[[ -1  -2  -1   1  -1  -1  -1  -3   1  -1  -1   1  -1]
 [ 15  13 -40   2 -38 -39 -33   4   1  15 -36  10 -36]
 [ -7  -6  15   0  14  15  12  -4   1  -7  14  -3  13]
 [ 17  15 -44   2 -42 -43 -36   5   0  17 -40  11 -39]
 [  6   7   3  -3   3   2   2  11  -4   5   3  -5   3]
 [ -9  -8  20  -1  19  20  17  -4   0  -9  18  -4  18]]
Indices start at 1.
Report the bottom-left entry.
A: -9
The bottom-right entry -> 18
The entry at row 1, column 3 is -1
Report the entry in the top-left corner.
A: -1
Report the entry at row 3, column 2.
A: -6
Report the entry at row 1, column 2.
A: -2
Report the smallest entry.
A: -44
Report the entry directly above -6.
A: 13
Report the top-right entry.
A: -1
Report the entry just left of -6.
A: -7
The entry in row 3 and column 3: 15
Report the entry just left of 10.
A: -36
The entry at row 2, column 1 is 15
The entry directly above -42: 14
Report the entry directly below 10.
A: -3
Report the entry just left of the smallest entry.
A: 15

[[6906 2884 5447 5953 5640 5738 7445 8316 6409 2498]
 [7527 6625 6534 2495 7685 4547 8626 6509 4950 6720]
 [2824 5325 4971 6404 6436 3329 7746 7502 7350 4906]
 [4869 6316 6015 6380 5828 4171 4693 7414 8818 3836]
 [6689 8196 6025 4885 4925 3127 4666 4404 4786 4749]]
Counting starts at 1.
What is the entry just left of 4666?
Answer: 3127
What is the entry at row 2, column 1?
Answer: 7527
What is the entry directly below 2884?
Answer: 6625
What is the entry directly above 6316?
Answer: 5325
What is the entry in row 1 and column 3?
Answer: 5447
What is the bottom entry of the column that holds the smallest entry?
Answer: 4885
The entry just right of 4885 -> 4925
What is the entry in row 2 and column 3?
Answer: 6534
The entry directly below the smallest entry is 6404
What is the entry directly below 6534?
Answer: 4971
The smallest entry is 2495
What is the entry directly above the smallest entry?
Answer: 5953
The top-right entry -> 2498
What is the top-left entry?
Answer: 6906
What is the maximum?
Answer: 8818
What is the entry in the bottom-right corner?
Answer: 4749
What is the entry just left of 6316?
Answer: 4869
What is the entry directly below the largest entry?
Answer: 4786
What is the entry in the bottom-left corner?
Answer: 6689
What is the entry at row 1, column 2?
Answer: 2884
The entry at row 3, column 1 -> 2824
The top entry of the column that holds the largest entry -> 6409
What is the entry just left of 7350?
Answer: 7502

  4    5    3    6   10    6    4  -16   -1    8   -1   21   -5   23    9  -18
 -7   14    4   -1   -4    6   -3   -8   14  -10   30  -15  -15    6    3   23
 32   13    4    3    9    5   13  -21   -7  -36  -25   20    2  -13    7   32
 -8   26    6    0    3   11    4  -22    7  -16   -6    1  -10   12   12   18
 10   -8    5    3    2    1   -2    1    3   31  -30  -12  -17   33    4    3
  5  -22    8    3    8    3    5   23  -10  -11  -18  -18   28   16    5   -2
-19    7    9    4    5    2   -1  -15   10    9   -7   20   24  -11    3    2
 34   17   -1  -12  -13    4  -14   19   -8   29   -3   13  -24  -17    3    1
-11   21    3    7    9    9   16   24  -19  -15  -11   26   -6   -8    7  -28
The third entry on the main diagonal: 4
What is the top-right entry?
A: -18
The entry directly above -4 is 10
What is the top entry of the column that holds the smallest entry?
A: 8
What is the bottom entry of the column that holds the largest entry?
A: -11
The second entry on the main diagonal: 14
What is the largest entry in the first column?
A: 34
What is the last entry, reading row by row?
A: -28
What is the entry directly below -36?
A: -16
What is the minimum?
A: -36
The largest entry in the last column -> 32
What is the bottom entry of the column that holds the smallest entry?
A: -15
The entry directly above the largest entry is -19
The entry in the top-left corner -> 4
The second entry from the end, reading row by row -> 7
What is the entry just right of 30?
A: -15
The 3rd entry on the diagonal from the top-right corner -> -13
The third-last entry, reading row by row is -8
What is the 2nd entry on the diagonal from the top-right corner?
A: 3
The fourth entry, reading row by row -> 6
What is the fifth-last entry, reading row by row?
A: 26
